Below are the code and all the weights of a small trained network. Each question names an input and a target symbol and asks about switching units off, where a switched-off unit gives its printed mean instead of its output.

import numpy as np


def w(rows, s, z=0):
    codes = np.array(rows[::2]) - 128.0
    scale = np.full(codes.shape[1], s)
    scale[-1] = z or s
    return codes * scale


def f(y):
    return y / 2 * (1 + np.tanh(0.7978845608 * (y + 0.044715 * y**3)))


def softmax(a):
    e = np.exp(a - a.max(-1, keepdims=True))
    return e / e.sum(-1, keepdims=True)


def log_softmax(a):
    a = a - a.max(-1, keepdims=True)
    return a - np.log(np.exp(a).sum(-1, keepdims=True))


def net(x, mask):
    ids = ['ΠΣΩβγδθξτ'.index(c) for c in x.split()]
    T = len(ids)
    res = E[ids] + P[:T]
    u = 0
    for l in range(2):
        q, k, v = (res @ M[l].T for M in (Q, K, V))
        z = softmax(np.where(np.tri(T) > 0, q @ k.T / 4**0.5, -1e9)) @ v
        res = res + np.where(mask[u], z, O[l][:, -1]) @ O[l][:, :-1]
        u += 1
        y = f(res @ A[l][:, :-1].T + A[l][:, -1])
        res = res + np.where(mask[u : u + 4], y, B[l][:, -1]) @ B[l][:, :-1]
        u += 4
    return log_softmax(res[-1] @ U[:, :-1].T + U[:, -1])


Q, K, V, O, A, B = {}, {}, {}, {}, {}, {}
E = w([
[177,204,63,188,149,213,144,181],'Π',
[213,101,155,80,152,103,149,124],'Σ',
[159,59,107,205,178,160,188,229],'Ω',
[161,53,74,206,93,151,166,47],'β',
[199,109,87,81,76,175,253,72],'γ',
[98,144,130,58,4,90,193,127],'δ',
[109,61,80,108,46,141,110,158],'θ',
[103,93,95,35,32,153,157,195],'ξ',
[114,94,119,150,43,81,181,98],'τ',
],0.015)
P = w([
[175,134,141,129,182,43,2,181],'0',
[154,105,71,127,16,184,168,67],'1',
[158,98,87,136,18,157,173,84],'2',
[155,94,121,130,34,131,139,114],'3',
[138,92,149,164,44,114,158,143],'4',
[129,92,187,167,76,131,170,173],'5',
[151,78,213,199,158,138,191,183],'6',
],0.0079)
Q[0] = w([
[7,192,197,95,203,48,53,79],'0.h1',
[133,38,2,242,136,111,176,204],'0.h1',
[106,146,142,87,183,96,177,119],'0.h1',
[111,232,112,59,214,179,153,79],'0.h1',
],0.0085)
K[0] = w([
[77,29,167,67,100,166,255,131],'0.h1',
[131,254,46,169,133,129,60,114],'0.h1',
[61,125,148,73,125,142,144,131],'0.h1',
[98,50,115,89,40,133,213,144],'0.h1',
],0.0079)
V[0] = w([
[103,11,149,147,62,32,55,91],'0.h1',
[148,12,146,176,137,158,195,73],'0.h1',
[3,49,85,89,72,178,223,193],'0.h1',
[238,201,203,40,113,103,254,88],'0.h1',
],0.0065)
O[0] = w([
[115,156,37,5,81,130,174,1,149],'0.h1',
[234,91,19,129,206,84,167,132,130],'0.h1',
[117,97,105,11,126,166,180,229,100],'0.h1',
[42,28,128,242,98,89,202,208,2],'0.h1',
],0.0071,0.0054)
A[0] = w([
[253,21,135,92,118,85,212,200,252],'0.n1',
[184,66,29,97,78,118,68,120,102],'0.n2',
[111,161,70,156,101,220,161,140,152],'0.n3',
[92,68,252,65,102,167,102,114,150],'0.n4',
],0.0059,0.0021)
B[0] = w([
[95,51,109,162,2,161,139,114,254],'0.n1',
[95,128,104,193,164,188,253,127,206],'0.n2',
[187,159,77,145,127,66,85,35,163],'0.n3',
[127,122,134,183,76,99,152,215,140],'0.n4',
],0.0067,0.0096)
Q[1] = w([
[104,128,217,172,126,137,8,124],'1.h1',
[136,80,99,108,104,103,194,138],'1.h1',
[68,205,136,107,229,76,94,136],'1.h1',
[18,213,103,2,211,129,130,26],'1.h1',
],0.0099)
K[1] = w([
[129,137,117,149,93,181,166,100],'1.h1',
[209,164,108,108,249,122,98,180],'1.h1',
[103,34,145,116,125,130,195,145],'1.h1',
[58,50,156,90,153,109,186,107],'1.h1',
],0.011)
V[1] = w([
[100,137,192,109,70,208,169,175],'1.h1',
[182,75,184,193,221,135,133,164],'1.h1',
[107,147,136,171,106,149,171,25],'1.h1',
[172,110,31,133,146,254,113,115],'1.h1',
],0.0094)
O[1] = w([
[124,100,151,163,115,168,125,183,119],'1.h1',
[143,129,73,116,115,111,67,157,136],'1.h1',
[118,151,163,112,135,6,148,181,123],'1.h1',
[181,239,138,141,83,131,146,122,252],'1.h1',
],0.015,0.013)
A[1] = w([
[208,251,157,145,95,152,145,148,50],'1.n1',
[151,181,71,103,101,18,123,114,2],'1.n2',
[144,93,2,85,130,152,174,72,167],'1.n3',
[39,42,186,120,205,108,231,84,37],'1.n4',
],0.0065,0.0036)
B[1] = w([
[87,33,165,3,153,120,88,97,252],'1.n1',
[210,35,108,236,197,249,143,221,172],'1.n2',
[88,159,181,168,184,83,47,213,175],'1.n3',
[136,226,62,50,157,150,33,221,158],'1.n4',
],0.0081,0.026)
U = w([
[142,114,131,149,86,122,135,144,157],'Π',
[97,114,176,97,166,148,136,104,194],'Σ',
[126,141,254,151,162,136,89,176,96],'Ω',
[124,152,172,154,146,214,135,149,86],'β',
[192,147,71,96,87,171,72,101,159],'γ',
[154,93,124,110,178,156,147,142,68],'δ',
[71,58,83,117,183,117,125,96,214],'θ',
[93,102,134,81,173,161,113,165,2],'ξ',
[154,215,98,117,148,138,159,163,166],'τ',
],0.006,0.0064)

Each question gives the input, a string of symbols that net reads in full, and the target symbol t.
The units are the heads (4 rows each of Q, K, V and O) and the neurons (one row each of A and B). Each row of codes is followed by its name. A weight is (code - 128) times the scale printed after its matrix; where a second scale follows, it is the last column's (O, A, B and U).
mask holds one flag per unit, layer by layer, with each layer's heads first. A switched-off unit (its flag False) gives its mean, the last column of its rows in O or B, instead of its output. The means were averaged over made-up inputs and are rounded, as every weight is.
A unit's drop is (log p(t) with every unit on - log p(t) with that unit switched off) / (log p(t) with every unit on - log p(t) with every unit switched off).
The circuit of an input: a set's keep is (log p(t) with only the set's units on - log p(t) with every unit switched off) / (log p(t) with every unit on - log p(t) with every unit switched off). Starting from all 10 units, units are removed one at a time, each time the one whose removal leaves the highest keep (on an exact tie, the one counted first), for as long as the keep stays at least 0.8.
units of the circuit, in order: the units of the circuit, biggest drop first
k most important neurons: the k neurons with the biggest drops, biggest first
top k neurons in layer l: the k neurons of layer l with the biggest drops, biggest first
drop when u is switched off: that unit's drop, to one decimal
input θ δ Ω θ Ω δ, target Σ: units of the circuit, in order => (1.h1 0.h1 1.n1)
input Ω Ω Σ Σ τ θ ξ, target γ: units of the circuit, in order => (1.h1)
input Ω τ Ω ξ Π τ Σ, target γ: units of the circuit, in order => (0.h1 1.h1 1.n3)
input θ Ω Ω, target Σ: units of the circuit, in order => (0.h1 1.h1 1.n1)
input β τ τ Ω Ω τ Π, target γ: units of the circuit, in order => (0.h1 1.h1 0.n2)
input γ θ τ β, target Π: 2 most important neurons => (1.n1 0.n1)
input ξ Ω τ, target β: 2 most important neurons => (0.n1 1.n1)
input τ Ω Ω, target τ: 2 most important neurons => (1.n1 1.n4)
input δ θ γ θ, target ξ: units of the circuit, in order => (1.h1 1.n4 0.h1)
input β Σ Ω ξ, target δ: units of the circuit, in order => (1.n2 1.h1 0.h1 1.n1)
input ξ τ Ω τ Π δ ξ, target Π: 4 most important neurons => (1.n4 1.n1 0.n4 0.n1)
input τ τ Ω Ω θ τ Ω, target τ: units of the circuit, in order => (1.h1 0.h1 1.n1 1.n4)
input β Ω Ω, target δ: 3 most important neurons => (1.n2 1.n1 0.n2)
input τ Σ Ω ξ, target τ: 3 most important neurons => (1.n1 1.n4 0.n2)
input ξ τ Π θ θ ξ, target Π: 3 most important neurons => (1.n4 0.n4 0.n1)
input β Ω τ γ θ θ, target δ: 2 most important neurons => (1.n2 1.n1)
input δ θ θ Ω, target ξ: 2 most important neurons => (1.n4 0.n1)
input τ Ω δ β Ω Ω θ, target τ: 3 most important neurons => (0.n1 1.n1 1.n4)
input ξ δ δ, target β: 2 most important neurons => (1.n1 0.n4)
input ξ Ω τ γ Σ Ω θ, target β: most important neuron => (0.n1)
input θ ξ γ τ Σ Σ ξ, target Σ: top 2 neurons in layer 0 => (0.n1 0.n2)
input Π Ω θ ξ Π Π, target Ω: top neuron in layer 0 => (0.n4)
input τ Ω Ω β θ θ, target τ: top 2 neurons in layer 1 => (1.n1 1.n4)
input Σ θ τ Σ ξ, target θ: drop when 1.h1 is switched off => 0.8
